Below is a small trained network, with its code and all its weights. Each question gives an input and a class and asks what happens when units are switched off, that is, made to give their printed mean instead of their output.

import numpy as np


def w(rows, s, z=0):
    codes = np.array(rows[::2]) - 128.0
    scale = np.full(codes.shape[1], s)
    scale[-1] = z or s
    return codes * scale


def f(y):
    return y / 2 * (1 + np.tanh(0.7978845608 * (y + 0.044715 * y**3)))


def log_softmax(a):
    a = a - a.max(-1, keepdims=True)
    return a - np.log(np.exp(a).sum(-1, keepdims=True))


def net(x, mask):
    res = np.array(x, float).reshape(1, 5) / 4 @ E
    y = f(res @ A[0][:, :-1].T + A[0][:, -1])
    res = res + np.where(mask, y, B[0][:, -1]) @ B[0][:, :-1]
    return log_softmax(res[-1] @ U[:, :-1].T + U[:, -1])


A, B = {}, {}
E = w([
[3,37,79,156,184,146,131],'x0',
[78,206,144,161,165,7,119],'x1',
[108,124,123,201,38,133,20],'x2',
[133,198,54,128,191,190,76],'x3',
[143,87,105,37,138,60,56],'x4',
],0.0066)
A[0] = w([
[155,118,126,66,203,115,245,94],'N1',
[137,174,86,112,172,170,92,110],'N2',
[127,137,141,87,167,133,176,68],'N3',
[81,90,121,131,159,138,124,87],'N4',
[158,86,138,114,124,183,119,84],'N5',
[111,103,144,121,146,161,112,86],'N6',
[133,142,127,197,117,155,177,87],'N7',
[142,101,118,100,112,195,129,123],'N8',
[123,86,159,135,83,92,171,147],'N9',
[110,170,141,201,119,161,210,88],'N10',
[138,86,112,58,144,78,68,95],'N11',
[206,182,146,101,84,123,126,128],'N12',
[183,194,150,115,117,126,122,107],'N13',
[145,96,130,123,120,179,133,156],'N14',
[115,105,132,176,49,117,33,87],'N15',
[133,171,91,120,169,168,93,72],'N16',
[125,123,136,123,108,120,142,254],'N17',
[119,83,150,129,71,87,162,88],'N18',
[85,83,100,140,144,136,131,88],'N19',
[101,153,136,127,125,99,135,75],'N20',
[185,169,136,113,103,123,135,81],'N21',
[166,76,134,77,102,199,139,107],'N22',
[124,79,141,137,68,78,196,110],'N23',
[143,96,113,101,90,178,132,84],'N24',
[145,90,120,26,142,80,54,90],'N25',
[118,165,110,121,146,161,82,82],'N26',
[118,155,147,183,123,168,169,80],'N27',
[74,91,129,139,151,142,119,94],'N28',
[140,88,159,130,97,110,150,63],'N29',
[94,196,124,150,160,40,143,108],'N30',
[95,172,150,161,157,53,116,97],'N31',
[74,82,106,160,185,125,124,128],'N32',
[134,143,118,98,157,130,183,88],'N33',
[119,130,125,204,65,143,76,102],'N34',
[122,190,107,126,192,185,87,131],'N35',
[73,111,136,122,153,147,115,131],'N36',
],0.012,0.006)
B[0] = w([
[72,161,156,26,157,146,47,255],'N1',
[147,74,189,168,148,131,117,189],'N2',
[58,137,160,91,141,93,99,161],'N3',
[100,102,114,98,89,102,154,165],'N4',
[106,152,98,158,123,59,103,164],'N5',
[109,124,118,128,112,94,128,132],'N6',
[79,175,139,159,132,121,185,165],'N7',
[156,146,88,163,128,102,98,187],'N8',
[171,71,166,165,146,147,119,184],'N9',
[96,208,142,172,130,143,212,201],'N10',
[81,197,157,174,124,146,199,201],'N11',
[120,60,93,71,72,128,185,237],'N12',
[102,84,114,92,77,93,169,204],'N13',
[185,153,86,135,130,138,108,181],'N14',
[72,165,157,34,170,129,71,222],'N15',
[92,76,181,174,144,90,124,166],'N16',
[254,108,96,108,141,245,114,210],'N17',
[83,74,183,175,145,80,131,162],'N18',
[101,102,113,98,85,94,160,169],'N19',
[99,133,125,153,127,77,117,132],'N20',
[70,94,115,106,81,79,168,178],'N21',
[132,160,71,180,121,50,82,210],'N22',
[135,60,193,180,151,112,121,183],'N23',
[114,155,99,157,128,64,99,165],'N24',
[98,204,150,184,142,162,215,225],'N25',
[105,96,171,144,149,102,122,150],'N26',
[75,178,144,157,124,118,185,164],'N27',
[105,103,117,100,88,96,167,168],'N28',
[63,94,165,170,137,62,126,136],'N29',
[171,156,48,173,119,83,61,228],'N30',
[139,149,64,176,123,59,78,203],'N31',
[159,86,102,78,67,129,172,210],'N32',
[73,143,158,103,145,117,101,164],'N33',
[78,166,153,60,160,130,90,200],'N34',
[178,62,191,169,161,157,110,208],'N35',
[150,104,114,103,102,137,148,167],'N36',
],0.03,0.0072)
U = w([
[62,156,169,2,165,144,60,93],'0',
[147,149,58,154,108,71,76,152],'1',
[111,54,111,45,27,126,190,62],'2',
[88,207,164,152,131,176,221,168],'3',
[135,29,222,153,162,129,111,116],'4',
[214,124,101,74,131,246,110,250],'5',
],0.0095,0.0017)

Each question gives the input, the list of numbers given to net, and the class t.
The units are the neurons (one row each of A and B). Each row of codes is followed by its name. A weight is (code - 128) times the scale printed after its matrix; where a second scale follows, it is the last column's (A, B and U).
mask holds one flag per neuron, in row order. A switched-off neuron (its flag False) gives its mean, the last column of its row in B, instead of its output. The means were averaged over made-up inputs and are rounded, as every weight is.
A unit's drop is (log p(t) with every unit on - log p(t) with that unit switched off) / (log p(t) with every unit on - log p(t) with every unit switched off).
The circuit of an input: a set's keep is (log p(t) with only the set's units on - log p(t) with every unit switched off) / (log p(t) with every unit on - log p(t) with every unit switched off). Starting from the 12 units with the biggest drops (on a tie, the unit counted first), units are removed one at a time, each time the one whose removal leaves the highest keep (on an exact tie, the one counted first), for as long as the keep stays at least 0.8.
units of the circuit, in order: the units of the circuit, biggest drop first
unit that matters most: the unit with the biggest drop
k most important neurons: the k neurons with the biggest drops, biggest first
drop when u is switched off: that unit's drop, to one decimal
input [-5,6,-5,4,-4], class 1: units of the circuit, in order -> N30
input [6,2,7,1,0], class 0: 2 most important neurons -> N15; N34
input [5,0,1,0,-6], class 3: 3 most important neurons -> N10; N12; N7
input [-3,1,5,-5,-4], class 0: 3 most important neurons -> N15; N34; N35
input [5,1,-3,-4,6], class 3: 2 most important neurons -> N25; N11
input [-7,-1,-2,5,6], class 2: 2 most important neurons -> N12; N13
input [-5,-6,-7,-8,-4], class 4: 2 most important neurons -> N23; N9
input [6,5,-8,-8,-4], class 0: 2 most important neurons -> N1; N3
input [1,-6,-3,7,3], class 4: 2 most important neurons -> N35; N2
input [-2,2,-1,-5,-5], class 3: 2 most important neurons -> N10; N35
input [1,7,7,-8,-5], class 4: 3 most important neurons -> N23; N9; N1
input [0,2,7,-3,-7], class 0: 4 most important neurons -> N15; N34; N25; N11
input [1,-8,-6,5,-2], class 1: drop when N22 is switched off -> 1.3
input [6,2,4,-8,2], class 4: unit that matters most -> N23
input [-2,5,-7,-3,-5], class 0: drop when N1 is switched off -> 3.5
input [4,8,-6,-3,3], class 1: drop when N30 is switched off -> 3.8
